Here is a tiny trained network, its code and every weight. The questions are about switching its units off for an input and a class, where a switched-off unit gives its printed mean instead of its output.

import numpy as np


def w(rows, s, z=0):
    codes = np.array(rows[::2]) - 128.0
    scale = np.full(codes.shape[1], s)
    scale[-1] = z or s
    return codes * scale


def norm(h):
    return h / np.sqrt((h * h).mean(-1, keepdims=True) + 1e-5)


def f(y):
    return y / 2 * (1 + np.tanh(0.7978845608 * (y + 0.044715 * y**3)))


def log_softmax(a):
    a = a - a.max(-1, keepdims=True)
    return a - np.log(np.exp(a).sum(-1, keepdims=True))


def net(x, mask):
    res = np.array(x, float).reshape(1, 6) / 4 @ E
    u = 0
    for l in range(3):
        y = f(norm(res) @ A[l][:, :-1].T + A[l][:, -1])
        res = res + np.where(mask[u : u + 10], y, B[l][:, -1]) @ B[l][:, :-1]
        u += 10
    return log_softmax(norm(res)[-1] @ U[:, :-1].T + U[:, -1])


A, B = {}, {}
E = w([
[60,45,31,91],'x0',
[81,164,230,189],'x1',
[99,182,220,72],'x2',
[165,252,102,195],'x3',
[17,109,124,197],'x4',
[59,188,195,86],'x5',
],0.0038)
A[0] = w([
[37,151,114,150,84],'0.n1',
[91,128,157,67,4],'0.n2',
[41,2,80,143,31],'0.n3',
[183,107,113,165,91],'0.n4',
[133,104,140,80,18],'0.n5',
[123,155,130,194,118],'0.n6',
[145,60,22,68,86],'0.n7',
[127,127,132,117,16],'0.n8',
[169,128,169,125,117],'0.n9',
[196,156,199,150,106],'0.n10',
],0.0059,0.0029)
B[0] = w([
[157,197,14,150,150],'0.n1',
[228,120,130,97,88],'0.n2',
[56,102,130,131,233],'0.n3',
[163,82,62,116,134],'0.n4',
[197,142,142,60,78],'0.n5',
[52,177,88,115,164],'0.n6',
[127,154,254,170,250],'0.n7',
[170,160,143,99,58],'0.n8',
[101,102,111,134,158],'0.n9',
[67,82,125,150,226],'0.n10',
],0.0045,0.0017)
A[1] = w([
[107,111,165,82,80],'1.n1',
[173,168,125,99,58],'1.n2',
[86,183,92,146,159],'1.n3',
[82,50,171,119,197],'1.n4',
[209,134,70,184,249],'1.n5',
[95,166,117,10,234],'1.n6',
[116,138,217,184,63],'1.n7',
[57,76,117,140,77],'1.n8',
[90,100,158,87,129],'1.n9',
[146,130,106,167,173],'1.n10',
],0.011,0.002)
B[1] = w([
[168,138,129,162,166],'1.n1',
[140,86,116,130,145],'1.n2',
[96,128,193,137,209],'1.n3',
[159,159,46,177,254],'1.n4',
[114,111,144,16,240],'1.n5',
[152,39,221,202,211],'1.n6',
[132,254,87,120,218],'1.n7',
[105,112,52,152,201],'1.n8',
[179,125,109,174,184],'1.n9',
[113,114,128,82,162],'1.n10',
],0.0085,0.0042)
A[2] = w([
[72,107,145,118,64],'2.n1',
[165,12,36,60,151],'2.n2',
[15,133,134,254,143],'2.n3',
[202,127,83,56,145],'2.n4',
[56,87,212,105,151],'2.n5',
[242,109,185,221,12],'2.n6',
[54,188,58,143,3],'2.n7',
[185,106,131,39,51],'2.n8',
[118,173,128,126,30],'2.n9',
[111,180,79,163,8],'2.n10',
],0.0059,0.0014)
B[2] = w([
[112,31,152,109,119],'2.n1',
[179,241,133,141,246],'2.n2',
[151,122,119,3,254],'2.n3',
[218,146,92,118,170],'2.n4',
[36,65,89,100,162],'2.n5',
[65,86,143,182,194],'2.n6',
[116,103,129,78,169],'2.n7',
[177,105,119,95,159],'2.n8',
[100,146,107,136,123],'2.n9',
[169,144,138,86,143],'2.n10',
],0.0055,0.0029)
U = w([
[124,247,200,143,142],'0',
[231,120,123,20,145],'1',
[123,133,86,103,253],'2',
[184,58,225,175,108],'3',
[63,116,175,109,68],'4',
[41,111,113,101,15],'5',
[107,59,21,166,85],'6',
[189,95,116,195,148],'7',
],0.015,0.0057)

Each question gives the input, the list of numbers given to net, and the class t.
The units are the neurons (one row each of A and B). Each row of codes is followed by its name. A weight is (code - 128) times the scale printed after its matrix; where a second scale follows, it is the last column's (A, B and U).
mask holds one flag per neuron, layer by layer. A switched-off neuron (its flag False) gives its mean, the last column of its row in B, instead of its output. The means were averaged over made-up inputs and are rounded, as every weight is.
A unit's drop is (log p(t) with every unit on - log p(t) with that unit switched off) / (log p(t) with every unit on - log p(t) with every unit switched off).
The circuit of an input: a set's keep is (log p(t) with only the set's units on - log p(t) with every unit switched off) / (log p(t) with every unit on - log p(t) with every unit switched off). Starting from the 12 units with the biggest drops (on a tie, the unit counted first), units are removed one at a time, each time the one whose removal leaves the highest keep (on an exact tie, the one counted first), for as long as the keep stays at least 0.8.
circuit, biggest first: the units of the circuit, biggest drop first
unit that matters most: the unit with the biggest drop
top k neurons: the k neurons with the biggest drops, biggest first
k most important neurons of layer l: the k neurons of layer l with the biggest drops, biggest first
input [5,8,3,8,3,0], class 4: circuit, biggest first -> (1.n4 2.n2)
input [3,5,2,-7,-2,8], class 7: circuit, biggest first -> (1.n4 1.n9 1.n1)
input [-4,-4,7,3,-2,0], class 3: top 2 neurons -> (1.n6 0.n7)
input [4,-1,-8,-6,-8,7], class 7: unit that matters most -> 1.n4
input [8,8,-6,5,3,1], class 4: circuit, biggest first -> (1.n3 1.n9)
input [7,2,-5,4,-2,4], class 4: circuit, biggest first -> (1.n3 1.n4)
input [5,7,3,-8,2,8], class 7: top 3 neurons -> (1.n9 1.n6 1.n4)
input [8,-3,7,4,6,4], class 3: top 2 neurons -> (1.n6 1.n7)
input [1,3,-1,-7,-8,3], class 7: circuit, biggest first -> (1.n4 1.n5)
input [-4,-8,5,4,6,4], class 3: circuit, biggest first -> (1.n6 0.n7)
input [1,4,-2,3,8,-2], class 5: circuit, biggest first -> (1.n3 2.n3)
input [2,7,-1,1,4,-4], class 2: 2 most important neurons of layer 2 -> (2.n3 2.n6)
input [-5,-6,-5,4,0,5], class 1: top 2 neurons -> (1.n5 0.n3)
input [-4,-4,3,-5,6,3], class 6: top 2 neurons -> (1.n4 1.n8)
input [2,1,2,6,-1,3], class 4: unit that matters most -> 0.n7
input [-4,1,2,-7,-1,-8], class 2: circuit, biggest first -> (1.n6 1.n4)
input [4,7,4,-8,-1,7], class 7: 2 most important neurons of layer 1 -> (1.n4 1.n9)
input [8,3,-6,6,3,4], class 5: top 2 neurons -> (1.n3 1.n4)
input [-7,-3,0,-2,6,-2], class 2: top 2 neurons -> (0.n7 1.n8)
input [5,-6,-6,8,7,-5], class 1: top 2 neurons -> (1.n5 1.n6)
input [8,-6,-5,8,6,-1], class 5: top 2 neurons -> (1.n4 1.n3)
input [6,5,7,-4,0,7], class 7: unit that matters most -> 1.n6
